Each row has a class, written after it.
5  10  5  64  33  -8  71  39  -46  -7  -30  -14  26  -26  25  -7  19  -57  21  -26  -29  14  -20  42  -41  37  -12  -29  32  6  -15  11  -10  28  50  14  1  16  27  -54  14  13  23  -16  -27 -> Nosab
-18  29  -29  10  32  17  12  6  40  -4  -9  23  40  35  6  -11  21  -5  94  -32  -53  16  -4  -49  -42  6  32  65  5  8  46  13  -16  -37  55  2  -6  33  10  -28  15  -1  -14  -3  -43 -> ren
4  -26  13  57  60  -12  59  -7  54  36  6  53  -8  7  -16  21  -60  9  -25  -30  -21  50  15  -42  -15  15  22  5  -21  -42  33  -18  6  -39  27  -32  -31  -23  -13  9  -13  1  -33  6  31 -> fol
17  13  8  13  20  -3  33  21  -25  -1  -37  -3  30  -3  -1  0  8  -26  21  12  -39  -3  2  40  -64  62  -2  5  17  -7  7  1  -14  -1  25  9  -7  14  12  -32  4  11  35  -21  -25 -> liv
-61  46  -23  39  0  14  -12  21  39  -1  -1  25  25  6  18  -39  23  16  101  -71  -30  14  3  -62  -48  -37  32  57  -10  20  53  27  -11  -19  41  11  21  35  29  -43  31  0  1  -12  -25 -> Dak
-20  13  19  -28  -14  1  8  -4  2  40  38  33  -20  -4  -12  -14  29  -5  26  -26  8  12  -14  -56  -19  16  33  0  7  -3  23  31  -20  -7  -16  -5  54  -15  11  77  -3  -38  43  -3  25 -> fol
-29  -20  32  70  37  -15  83  4  80  46  8  37  13  -15  -20  12  -89  17  -42  -73  9  36  18  -24  19  11  6  -20  -18  -39  26  -22  -15  -76  7  -33  -32  -22  -8  2  -17  -5  -14  -15  46 -> Tem
-50  55  12  7  7  12  -14  19  35  -10  1  33  32  0  -6  -4  38  17  102  -49  -47  15  13  -44  -37  -47  13  68  19  16  49  27  -28  -46  51  -3  9  43  3  -38  18  -8  -26  -17  -41 -> tov
-13  -25  22  71  48  -7  51  -17  96  21  1  29  -21  16  -25  26  -76  15  -32  -28  -2  32  4  -21  12  26  7  34  -36  -23  15  -29  5  -54  16  -32  -31  -30  -16  -8  -6  10  -42  -7  19 -> pes
23  6  32  -42  -3  21  24  -21  -2  12  39  16  -31  21  -25  -18  68  -18  42  13  -28  -25  -48  -24  -8  14  9  36  45  24  -10  1  -16  -19  20  5  17  -9  -4  54  8  -11  38  -5  -9 -> tov
11  -11  22  28  42  -3  67  13  -43  13  -15  -11  -17  9  7  -33  24  -69  36  21  -27  2  -7  35  -41  35  -3  -22  19  -7  5  -27  -14  9  4  7  15  9  17  -23  -9  29  51  -24  -11 -> Dak
-21  28  -72  -17  -7  29  -63  -11  38  -12  6  29  3  5  -13  -37  58  16  6  8  -19  24  -28  -23  -28  -8  27  33  19  1  67  -11  11  4  6  2  35  3  4  28  -39  -22  -29  -5  18 -> Nosab
1  -1  -14  -12  4  10  39  -12  -11  21  21  14  -7  30  -18  -10  25  9  6  -26  -7  0  -39  -60  -25  12  12  10  -2  10  -1  5  0  -4  7  22  -1  -12  39  63  11  -22  38  13  8 -> Bidos
-24  29  -69  1  5  22  -61  -6  44  7  11  5  15  25  -13  -24  41  0  4  24  -35  18  -12  -34  -44  -21  19  18  -6  -7  59  -10  10  -1  1  4  36  -1  -7  19  -31  -9  0  -6  27 -> tov
28  13  -10  7  -8  -36  -62  16  11  -36  40  29  -25  -16  -16  -12  30  6  1  23  -5  -9  20  -40  -48  1  -19  31  -75  31  22  9  -37  41  -26  -4  -72  -5  -24  24  42  -40  -14  10  21 -> zik
-7  0  2  -41  -4  18  46  -3  -19  22  47  21  -40  11  -13  -16  39  -23  10  -22  23  -15  -27  -53  -5  25  14  14  39  7  -3  13  -8  -22  5  19  61  -16  47  72  -12  -4  56  0  5 -> Nosab
12  -2  16  -44  -21  37  29  -21  12  10  26  19  -18  18  -20  -6  42  2  63  -10  -1  -11  -28  -28  -16  8  5  55  28  7  -9  -19  -13  -26  25  4  28  4  26  46  24  -17  28  -4  -8 -> zik
-6  -29  10  79  50  -1  72  -12  66  12  0  27  6  21  -19  8  -91  15  -47  -48  -13  36  -13  -7  -18  28  11  42  -25  -32  18  -20  19  -38  31  -26  -38  -26  -10  -12  1  15  -38  -8  22 -> pes
0  -20  20  50  57  -5  71  -15  72  23  -13  31  -7  29  -17  21  -87  23  -29  -21  -9  33  -1  -8  18  30  9  25  -11  -20  27  -26  6  -69  23  -30  -48  -20  -18  -13  -14  8  -32  8  24 -> Bidos
-9  16  -84  -2  2  35  -47  -26  29  -10  15  21  15  29  -11  -41  35  9  26  25  -14  26  -33  -12  -37  12  28  38  9  -1  51  -28  16  7  23  4  25  -3  7  20  -26  -8  -27  -3  10 -> Nosab
-9  9  -7  -38  -13  39  13  -9  -7  15  0  7  -11  27  -11  0  46  -6  37  -21  -27  7  -33  -23  -20  18  8  45  31  15  -8  8  -29  -4  36  13  28  18  24  47  13  -25  42  -18  15 -> Bidos
-5  -33  7  67  56  -22  80  8  79  14  23  45  0  11  -25  11  -79  21  -33  -59  12  41  7  -44  -8  12  16  -4  -17  -17  17  2  15  -67  29  -24  -59  -44  -10  1  -15  5  -25  15  18 -> Nosab
4  11  44  -1  15  1  54  18  -62  19  -22  -8  -20  -16  12  10  26  -71  34  -9  -27  5  1  29  -35  11  -15  -34  29  -11  19  30  -4  0  23  3  30  25  16  -30  10  16  65  -35  -10 -> Mepi
14  -22  24  54  44  0  66  -10  89  33  -3  28  -12  1  -28  21  -73  32  -53  -12  -12  20  16  14  26  39  5  27  -7  -32  16  -36  -5  -68  28  -31  -61  -11  -7  -10  -18  5  -27  2  16 -> Tem
-57  46  -20  15  0  19  -40  21  36  4  -6  41  24  -13  -1  -41  51  12  97  -48  -34  7  17  -43  -40  -47  18  74  -8  15  51  31  -25  -28  57  -1  18  45  32  -29  17  -1  -2  -8  -31 -> Dak
22  -5  20  25  22  -4  38  17  -43  16  -19  -2  -9  -9  6  -27  35  -50  27  22  -32  1  -15  35  -50  36  -2  0  24  3  -7  -1  -15  16  40  7  0  11  10  -20  4  33  53  -16  -23 -> Dak
21  20  6  15  -10  -9  -36  -18  7  -34  13  35  -45  -11  -28  -38  55  -5  33  18  -28  -4  -12  -22  -28  4  -13  62  -60  42  19  -8  -36  63  -18  -1  -23  14  -26  24  36  -28  -12  -26  9 -> pes
32  11  -102  -27  15  36  -49  -10  36  -21  15  2  43  14  -17  -49  39  35  3  69  -8  13  -46  13  -57  7  14  33  -13  -18  48  -50  18  4  33  -3  4  -20  -5  34  -43  -10  -20  24  25 -> zik
-22  33  -31  2  -3  21  -1  15  25  -20  -15  39  44  11  -16  -23  49  21  98  -39  -25  5  2  -42  -49  -22  5  61  -9  21  36  10  -17  -33  59  9  17  26  21  -30  10  0  -5  -1  -34 -> liv
-52  45  -27  11  5  21  -5  20  51  -1  2  38  51  12  -4  -24  13  16  82  -83  -24  23  13  -58  -45  -41  25  62  0  17  48  27  -5  -28  47  12  19  36  33  -31  19  -20  -19  -19  -30 -> Nosab
5  16  -19  70  -28  -39  -54  -15  42  -22  38  41  -23  15  -11  -48  1  9  22  18  -2  -12  14  -30  -12  19  -9  21  -74  27  30  -27  -15  75  -66  -12  -45  6  -21  17  43  -36  -42  -4  10 -> fol
4  32  2  -9  -32  -29  -74  -7  -8  -33  14  47  -45  -8  -23  -8  52  5  15  1  -7  -35  20  -41  -8  9  -20  32  -56  49  24  24  -46  27  -59  11  -19  10  -5  7  11  -21  -2  -16  6 -> liv
-11  17  4  45  21  -2  56  18  -15  5  -36  1  21  -7  -5  -16  4  -39  22  -23  -27  -4  -5  31  -56  38  -8  -11  0  -5  20  -2  -6  2  12  7  17  12  31  -39  2  8  37  -14  -17 -> liv
-15  22  -3  58  -26  -61  -44  9  47  -25  20  49  -44  -14  -25  -19  19  21  -11  -27  20  -17  27  -59  -30  -19  -13  -5  -97  44  53  7  -5  43  -87  6  -48  -18  -11  6  13  -35  -23  19  0 -> liv
25  24  -54  57  -10  -27  -58  1  17  -41  -5  20  7  -5  -15  -51  30  19  10  42  1  -26  6  -18  -32  20  -17  15  -81  38  18  -25  -5  66  -27  16  -44  0  -13  -17  20  -13  -17  27  -17 -> liv
-43  39  -28  1  11  11  -2  15  36  1  -7  31  39  7  1  -20  38  -1  85  -65  -36  9  4  -35  -49  -44  15  46  -7  9  58  36  -16  -26  50  3  18  35  19  -31  14  -6  -14  -1  -25 -> ren
-45  34  -29  10  7  17  -6  21  41  3  2  35  44  11  -1  -21  43  -6  95  -62  -36  8  8  -70  -38  -42  3  56  -1  -1  57  33  -27  -45  54  1  34  28  20  -31  25  -7  -8  -16  -11 -> ren
14  5  14  30  37  12  89  19  -49  -3  -57  -16  21  -10  -2  11  15  -48  21  -8  -53  6  -24  38  -52  64  -4  2  20  -5  -5  -4  -16  -3  40  7  5  18  23  -43  12  7  44  -20  -17 -> liv
-33  31  -8  19  -3  15  -17  15  56  13  3  30  35  43  -15  -12  20  0  99  -12  -39  29  38  -42  -57  -24  13  64  14  -8  53  7  -15  -35  42  2  16  38  5  -27  11  6  -14  -16  -33 -> tov
-9  11  -79  14  -10  24  -74  -9  56  -1  16  11  -20  29  -3  -31  57  10  4  40  -29  2  -23  -40  -29  6  26  44  -10  2  47  -20  16  1  -2  3  12  -16  10  24  -9  -2  2  5  22 -> Dak
21  6  -33  -31  -7  43  21  -12  0  4  24  18  2  9  -8  -53  39  -20  51  11  3  0  -45  -7  -8  41  21  30  27  19  -19  -13  -20  14  44  9  46  3  10  57  2  -8  37  -2  16 -> Nosab
-8  30  -39  18  9  30  -6  12  41  -8  -11  20  45  18  10  -5  25  16  79  -28  -38  28  9  -42  -40  -17  8  67  8  -5  32  9  3  -21  70  7  2  41  22  -37  20  -5  -6  -7  -29 -> Mepi
35  1  -22  39  4  -23  -34  -28  25  -24  18  39  -39  8  -27  -51  48  -4  43  57  -12  -5  1  -6  -20  11  -5  29  -71  32  13  -33  -20  62  -24  -10  -30  -5  -31  22  23  -27  -14  16  8 -> fol
-51  34  -33  65  9  4  14  19  52  1  7  29  43  24  19  -23  2  0  73  -84  -22  15  -11  -75  -54  -26  18  44  -17  1  61  17  9  -18  36  10  10  25  35  -29  26  -9  -3  -11  -29 -> Mepi
47  2  -19  16  -5  -21  -19  -14  4  -32  13  32  -14  -4  -21  -37  47  -6  52  46  -8  18  8  -1  -12  11  -7  -3  -58  39  7  -38  -48  47  -17  -9  -67  5  -36  26  9  -20  -17  6  10 -> Tem
25  5  19  27  24  -4  44  14  -36  15  -39  -22  -4  -5  0  -6  30  -53  18  22  -26  7  -1  51  -31  31  -8  -49  18  1  0  -7  -23  12  24  12  -4  9  12  -38  -6  17  44  -14  -20 -> Tem
1  13  -107  9  12  39  -34  -10  46  -24  4  -2  40  30  5  -52  35  9  17  12  -33  7  -54  -7  -46  10  30  29  -18  -8  44  -28  25  14  11  10  10  -4  -2  28  -14  -24  15  -4  35 -> Mepi
-1  15  -61  -13  1  36  -44  -28  34  11  3  9  52  34  -20  -53  16  4  22  15  -28  25  -26  3  -50  6  26  31  0  -20  47  -45  -7  -1  18  4  8  11  -4  16  -24  -14  -24  -20  10 -> Tem
-30  42  -50  32  23  22  -15  13  23  -6  -15  25  55  25  -2  -62  12  25  71  -36  -41  13  -11  -35  -47  -22  17  39  -15  6  62  5  0  -7  51  23  0  38  18  -34  7  1  -13  -1  -16 -> Bidos
12  12  12  3  32  0  31  15  -52  -8  -53  -10  -16  -25  -6  -2  52  -41  18  32  -29  13  0  35  -51  18  -13  -3  14  -3  10  -1  -20  30  29  7  28  15  15  -14  -6  17  30  -18  -17 -> pes
-46  39  -20  35  4  18  -32  12  57  3  2  42  41  17  -10  -33  31  12  105  -12  -31  11  31  -47  -34  -16  11  67  15  5  43  7  -34  -43  43  0  35  28  2  -17  13  0  14  -22  -12 -> tov
-23  32  -33  1  20  34  12  4  -4  -24  -27  23  47  17  4  -31  42  14  114  -49  -49  21  -15  -45  -19  -40  6  48  2  23  31  19  -28  -28  71  11  12  41  10  -39  23  -10  -3  -15  -2 -> Bidos
13  9  24  -50  -34  32  -5  -5  17  16  42  23  -56  6  -36  9  63  7  6  10  -2  -9  -11  -41  -16  16  -15  69  29  9  -11  12  -20  -10  25  7  50  -14  25  64  18  -9  44  -28  11 -> pes
10  15  25  12  23  -13  37  34  -21  12  -28  -6  -7  -20  -2  14  38  -53  9  5  -32  9  0  24  -54  29  -14  -35  31  -4  15  19  -21  6  20  5  12  -4  5  -25  3  14  48  -22  -11 -> ren
-9  -31  21  59  57  -20  49  -9  64  18  8  29  -22  10  -29  16  -72  18  -63  -18  12  25  21  -4  4  16  -5  12  -38  -27  15  -39  15  -40  6  -20  -36  -30  -14  -4  -18  19  -42  6  21 -> pes
10  7  15  -58  3  29  33  -23  -3  28  14  27  -20  13  -22  -23  57  2  39  -29  -15  -17  -41  -41  -15  -1  17  34  25  8  2  15  -26  0  18  7  50  -4  25  59  5  -37  40  -12  14 -> fol
-15  26  -41  -5  11  26  -2  21  31  -9  18  21  44  13  -4  -23  34  4  80  -32  -23  18  9  -48  -50  -44  -7  50  6  -4  33  22  -10  -33  81  1  27  13  6  -33  13  10  -4  -3  -17 -> ren
7  -2  13  -39  -1  13  63  3  -4  17  35  9  1  8  -14  -33  14  -7  14  -41  11  -16  -49  -38  -49  13  10  14  17  -18  19  -3  -16  -7  -10  10  25  -13  34  71  -3  -33  33  -3  14 -> zik
22  4  13  -37  -14  30  16  -5  -14  12  40  28  -19  13  -15  -14  48  -12  40  -13  -10  -16  -43  -55  -10  20  8  41  10  9  10  8  -25  -13  6  10  19  0  26  54  9  -24  30  -8  7 -> zik
1  4  12  36  30  1  72  39  -48  -1  -25  -17  13  -8  12  0  9  -44  28  -8  -16  1  -4  36  -48  32  -11  -31  7  -16  15  -10  -15  12  11  16  5  17  38  -32  13  5  31  -8  -4 -> zik
-62  46  -31  42  2  15  -4  27  50  -3  0  31  36  2  3  -17  10  10  69  -77  -27  34  28  -66  -44  -31  18  60  1  8  51  21  1  -23  41  13  29  46  39  -41  23  -13  -19  -18  -29 -> Nosab
-21  18  -55  -32  -15  22  -48  -11  43  21  12  12  5  22  -24  -10  25  37  -27  2  -7  2  3  -24  -32  -33  10  22  -5  -24  74  -9  12  -25  0  3  12  -5  24  22  -23  -18  -17  -2  26 -> Tem
-25  32  -14  13  -3  11  11  10  55  6  -10  31  24  -7  -22  -18  41  23  77  -45  -32  19  13  -43  -27  -34  4  48  -8  6  40  10  -36  -39  59  -5  -7  40  24  -14  10  -11  -13  -5  -21 -> Tem
20  22  1  57  -13  -34  -25  4  34  -26  27  40  -29  -20  -30  -54  27  9  6  0  0  -2  -8  -22  -35  -19  -9  7  -78  33  52  -4  -24  50  -41  -6  -71  -15  -23  14  18  -37  -21  10  -2 -> Tem
-1  25  -84  -20  -14  34  -74  -3  54  -10  -7  1  24  15  -22  -32  51  19  -15  35  -15  10  -37  -2  -48  1  4  24  15  -19  54  -16  -4  16  10  2  36  -22  -11  19  -29  -14  -12  -10  37 -> ren
-2  9  -96  -22  13  40  -73  -18  33  -4  -6  -10  42  36  9  -49  30  16  28  51  -33  7  -33  22  -54  19  44  64  -11  -1  30  -32  5  15  34  0  -1  13  -10  16  -22  -7  -4  -3  7 -> Dak
7  6  -1  -47  -33  25  40  -15  18  12  18  10  -14  19  -13  4  22  0  11  -36  -1  -23  -50  -36  -22  28  3  60  13  -2  2  15  -19  -19  2  1  46  -9  29  50  -3  -25  23  -11  10 -> liv
15  26  -25  34  -14  -38  -66  -13  7  -30  22  50  -32  -8  -29  -53  51  2  4  6  -9  -30  4  -38  -35  8  -19  24  -90  48  33  -2  -27  61  -45  19  -35  0  -12  5  22  -21  -17  15  13 -> liv
3  8  41  -32  -15  20  45  -16  16  23  48  36  -26  19  -34  -20  50  -12  69  1  -15  -6  -18  -21  -31  15  9  42  51  9  4  -9  -19  -33  16  -4  33  -8  7  68  13  -9  55  -19  -2 -> tov
-2  30  -22  52  -15  -35  -79  11  15  -16  0  34  -37  -16  -14  -36  59  -7  13  7  -19  -13  11  -50  -24  -14  -26  6  -72  46  18  21  -43  65  -15  17  -37  12  -9  9  35  -24  5  6  14 -> Bidos
17  1  16  -67  -19  34  20  -27  17  31  9  16  -39  26  -34  -9  37  2  18  31  5  4  -27  -17  -12  35  19  49  29  -2  14  -10  -10  -8  14  1  56  -9  8  75  -3  -6  28  -8  16 -> pes
-3  23  -80  -13  -14  47  -64  -27  33  -1  -5  0  28  60  -23  -34  44  20  33  53  -38  2  -28  -10  -39  -8  29  25  15  0  50  -29  30  13  15  9  11  3  -1  17  -3  -5  -8  3  7 -> tov
31  12  -10  36  -5  -28  -25  -9  11  -49  44  27  -25  14  -16  -40  5  3  18  12  -2  -3  -15  -35  -39  19  -3  21  -74  27  34  -25  -20  53  -70  6  -68  -14  -20  17  33  -36  -37  8  17 -> zik
6  11  -83  -9  22  22  -23  -18  18  -14  27  15  32  44  -2  -39  36  30  15  13  -38  22  -43  -35  -52  12  37  28  5  -5  54  -32  21  14  9  5  13  -9  -1  34  -28  -22  -19  -5  21 -> fol
-7  22  -92  -18  -13  32  -58  3  32  -20  15  4  19  18  -12  -14  36  29  -21  1  -34  7  -40  -17  -54  15  19  41  -27  -9  52  2  5  5  10  12  12  -3  2  16  -33  -19  -18  -4  39 -> liv
10  8  -108  -34  13  56  -54  -24  26  -10  -14  5  28  39  -10  -24  54  10  20  45  -30  24  -39  -6  -34  14  30  57  16  -1  27  -29  6  4  54  11  33  9  6  20  -39  -5  -15  -6  15 -> Nosab
39  -5  25  -65  -1  35  12  -28  11  26  10  13  -45  14  -26  3  56  -9  20  35  -21  -16  -12  -18  -7  44  -1  69  50  3  -35  2  -25  -20  39  6  50  -3  17  62  -3  3  65  -32  -5 -> pes
-27  38  50  22  16  -2  21  20  -26  18  -29  -7  -8  -8  5  19  17  -45  24  -9  -47  -13  14  22  -30  31  -2  12  47  4  15  33  -31  -18  14  8  30  29  17  -41  26  12  49  -33  -16 -> tov
2  -3  -1  -6  5  12  59  -25  -4  22  39  29  3  29  6  -42  13  -19  56  -23  3  -8  -44  -39  -13  37  29  20  22  4  6  -5  -12  -13  0  -4  60  -23  15  61  7  -15  45  -9  19 -> fol
34  3  24  -65  13  10  52  -17  -32  26  36  14  -44  10  -11  -13  60  -17  17  9  -17  -23  -41  -30  -14  32  23  -4  44  5  -5  9  -1  -6  0  10  40  -20  27  76  -8  -12  58  4  -1 -> fol
16  8  29  -56  -17  27  1  2  -7  36  27  27  -44  9  -19  22  54  -9  24  0  -28  9  -18  -50  4  33  7  16  35  10  -6  35  -39  -27  19  10  19  -1  13  69  -7  -18  63  -30  26 -> Bidos
30  8  -17  13  -2  -28  -44  -19  16  -23  16  42  -24  5  -14  -36  29  -11  31  39  -9  -8  -5  -17  -25  24  1  23  -56  31  32  -16  -37  47  -36  -7  -44  -7  -47  27  18  -17  -12  -4  13 -> ren
25  14  -26  -6  -15  -6  -61  -15  12  -33  10  37  -19  7  -14  -15  35  -10  52  39  -8  10  21  -23  -3  5  -11  41  -57  37  18  -10  -49  44  -32  -11  -24  12  -48  11  18  -23  -15  -15  23 -> ren
16  0  -1  -5  -16  7  53  -13  0  34  40  19  -8  17  -16  -43  26  -13  9  -22  7  1  -33  -49  -28  20  8  17  11  -6  20  -13  -17  2  6  11  27  -2  31  64  -4  -12  30  3  5 -> Tem
5  17  -97  -38  -8  40  -82  -3  45  -12  21  4  54  27  -10  -22  26  34  10  46  -18  17  -15  -8  -59  6  11  55  -11  -31  53  -31  -2  -9  21  -2  13  -4  2  27  -16  -23  -28  -7  46 -> zik
-27  26  -47  38  13  27  19  6  31  -10  5  23  55  44  13  -39  17  8  104  -49  -25  31  -7  -44  -63  -12  21  57  7  -2  48  -10  8  -11  64  20  18  38  26  -34  21  1  -7  -5  -29 -> Mepi
12  -27  29  32  50  -6  69  -12  64  26  27  38  -33  12  -25  14  -61  -4  -36  -19  -10  16  6  -4  -4  22  -2  24  -8  -36  32  -23  5  -54  12  -31  -32  -26  -24  -2  -16  13  -22  -5  22 -> ren
